Here is a tiny trained network, its code and every weight. The questions are about switching its units off for an input and a target symbol, where a switched-off unit gives its printed mean instead of its output.

import numpy as np


def w(rows, s, z=0):
    codes = np.array(rows[::2]) - 128.0
    scale = np.full(codes.shape[1], s)
    scale[-1] = z or s
    return codes * scale


def f(y):
    return np.maximum(y, 0)


def softmax(a):
    e = np.exp(a - a.max(-1, keepdims=True))
    return e / e.sum(-1, keepdims=True)


def log_softmax(a):
    a = a - a.max(-1, keepdims=True)
    return a - np.log(np.exp(a).sum(-1, keepdims=True))


def net(x, mask):
    ids = ['ΔΞαεζημπστψω'.index(c) for c in x.split()]
    T = len(ids)
    res = E[ids] + P[:T]
    r = res
    for j in range(2):
        rows = slice(2 * j, 2 * j + 2)
        q, k, v = (r @ M[0][rows].T for M in (Q, K, V))
        z = softmax(np.where(np.tri(T) > 0, q @ k.T / 2**0.5, -1e9)) @ v
        o = O[0][rows]
        res = res + np.where(mask[j], z, o[:, -1]) @ o[:, :-1]
    y = f(res @ A[0][:, :-1].T + A[0][:, -1])
    res = res + np.where(mask[2:18], y, B[0][:, -1]) @ B[0][:, :-1]
    return log_softmax(res[-1] @ U[:, :-1].T + U[:, -1])


Q, K, V, O, A, B = {}, {}, {}, {}, {}, {}
E = w([
[128,131,131,126],'Δ',
[182,109,136,131],'Ξ',
[151,153,141,139],'α',
[73,154,114,136],'ε',
[132,86,250,169],'ζ',
[169,116,162,152],'η',
[48,106,49,107],'μ',
[115,162,132,147],'π',
[182,134,145,143],'σ',
[110,160,85,122],'τ',
[92,176,132,158],'ψ',
[92,84,139,121],'ω',
],0.021)
P = w([
[135,172,132,230],'0',
[149,128,116,197],'1',
[106,137,122,171],'2',
[97,126,105,142],'3',
[100,116,110,109],'4',
[95,140,121,92],'5',
[101,151,126,76],'6',
[98,151,137,58],'7',
[137,176,202,52],'8',
[87,249,158,132],'9',
],0.012)
Q[0] = w([
[81,107,35,79],'head 0',
[92,190,156,138],'head 0',
[207,121,30,166],'head 1',
[17,254,146,129],'head 1',
],0.0088)
K[0] = w([
[115,90,110,168],'head 0',
[60,126,152,51],'head 0',
[88,114,136,254],'head 1',
[185,123,184,14],'head 1',
],0.0076)
V[0] = w([
[157,60,157,38],'head 0',
[64,18,79,85],'head 0',
[111,167,41,103],'head 1',
[2,76,141,138],'head 1',
],0.012)
O[0] = w([
[21,86,167,180,9],'head 0',
[75,162,206,209,61],'head 0',
[154,170,32,254,2],'head 1',
[101,232,231,106,234],'head 1',
],0.0095,0.0068)
A[0] = w([
[158,138,232,111,239],'neuron 0',
[101,197,78,98,47],'neuron 1',
[204,196,127,243,253],'neuron 2',
[101,33,220,117,80],'neuron 3',
[111,105,106,140,254],'neuron 4',
[53,180,139,169,101],'neuron 5',
[185,107,72,63,82],'neuron 6',
[104,142,88,80,127],'neuron 7',
[198,134,97,129,77],'neuron 8',
[106,174,30,34,139],'neuron 9',
[125,140,161,88,154],'neuron 10',
[97,174,106,133,78],'neuron 11',
[238,115,166,166,253],'neuron 12',
[86,147,80,115,155],'neuron 13',
[187,93,122,255,209],'neuron 14',
[99,17,78,92,154],'neuron 15',
],0.0083,0.0046)
B[0] = w([
[93,128,86,66,252],'neuron 0',
[175,113,128,182,149],'neuron 1',
[84,122,86,97,165],'neuron 2',
[163,98,152,157,192],'neuron 3',
[6,228,137,135,136],'neuron 4',
[164,51,161,155,154],'neuron 5',
[70,38,152,126,162],'neuron 6',
[180,139,149,93,153],'neuron 7',
[162,128,139,181,143],'neuron 8',
[170,129,155,125,181],'neuron 9',
[138,156,73,110,192],'neuron 10',
[188,139,141,129,137],'neuron 11',
[131,201,124,165,181],'neuron 12',
[137,166,133,171,142],'neuron 13',
[37,167,57,79,137],'neuron 14',
[54,40,3,194,145],'neuron 15',
],0.0068,0.018)
U = w([
[131,24,120,117,46],'Δ',
[157,76,142,142,67],'Ξ',
[115,46,156,20,68],'α',
[61,27,86,141,78],'ε',
[194,155,162,134,68],'ζ',
[240,104,160,116,118],'η',
[139,43,99,131,93],'μ',
[86,14,78,132,114],'π',
[1,170,16,58,221],'σ',
[196,82,131,119,88],'τ',
[9,157,143,155,43],'ψ',
[112,140,229,150,254],'ω',
],0.0066,0.0046)

Each question gives the input, a string of symbols that net reads in full, and the target symbol t.
The units are the heads (2 rows each of Q, K, V and O) and the neurons (one row each of A and B). Each row of codes is followed by its name. A weight is (code - 128) times the scale printed after its matrix; where a second scale follows, it is the last column's (O, A, B and U).
mask holds one flag per unit, heads first, then neurons. A switched-off unit (its flag False) gives its mean, the last column of its rows in O or B, instead of its output. The means were averaged over made-up inputs and are rounded, as every weight is.
A unit's drop is (log p(t) with every unit on - log p(t) with that unit switched off) / (log p(t) with every unit on - log p(t) with every unit switched off).
The circuit of an input: a set's keep is (log p(t) with only the set's units on - log p(t) with every unit switched off) / (log p(t) with every unit on - log p(t) with every unit switched off). Starting from the 12 units with the biggest drops (on a tie, the unit counted first), units are removed one at a time, each time the one whose removal leaves the highest keep (on an exact tie, the one counted first), for as long as the keep stays at least 0.8.
units of the circuit, in order: the units of the circuit, biggest drop first
top k neurons: the k neurons with the biggest drops, biggest first
heads that matter: for each layer, one digit per head in row order, 1 if its drop is at least 0.15 and else 0, layers parted by /
drop of u: that unit's drop, to one decimal
input ψ ζ τ, target α: units of the circuit, in order => (head 1; neuron 6; head 0)
input ζ ζ ζ, target α: units of the circuit, in order => (head 1)
input ε τ ζ, target σ: units of the circuit, in order => (head 1; neuron 14; neuron 2)
input ζ ζ ζ σ, target α: heads that matter => 01
input ζ ψ π μ ψ ψ μ τ α, target σ: top 4 neurons => (neuron 2; neuron 3; neuron 5; neuron 9)
input Ξ ζ ζ ζ ζ π, target α: heads that matter => 01
input τ ζ ζ ζ ψ ζ μ η ζ μ, target α: heads that matter => 01
input ψ μ α τ Δ σ, target σ: units of the circuit, in order => (head 1; neuron 2)
input ψ ε τ ζ ψ ζ ε, target α: units of the circuit, in order => (head 1; neuron 12)
input ψ μ ζ, target σ: units of the circuit, in order => (head 1; neuron 2; neuron 14; neuron 0)
input ψ μ ε ζ σ, target σ: top 3 neurons => (neuron 2; neuron 3; neuron 5)
input ζ Ξ μ σ ψ ζ ε σ ε η, target σ: units of the circuit, in order => (neuron 3; neuron 9; neuron 5)
input ε Ξ η ζ ω ζ μ ε, target ω: heads that matter => 10
input ζ ζ Δ, target α: heads that matter => 01
input ω μ ω ζ ζ ω, target ω: heads that matter => 11
input μ μ ω μ μ ω, target ψ: units of the circuit, in order => (head 0)
input ζ ω ζ Δ α ζ ζ μ μ ζ, target ψ: units of the circuit, in order => (head 1; head 0; neuron 2)
input ζ Δ ψ ζ ε π ω ε ω ψ, target ω: units of the circuit, in order => (neuron 5; head 0)
input ε μ μ, target ψ: units of the circuit, in order => (head 0; head 1)
input ε ζ π, target α: top neuron => (neuron 6)
input ψ π ζ π τ ζ π ζ ζ η, target α: drop of neuron 13 => 0.0
input Δ ψ μ σ Ξ, target σ: drop of neuron 5 => 0.2
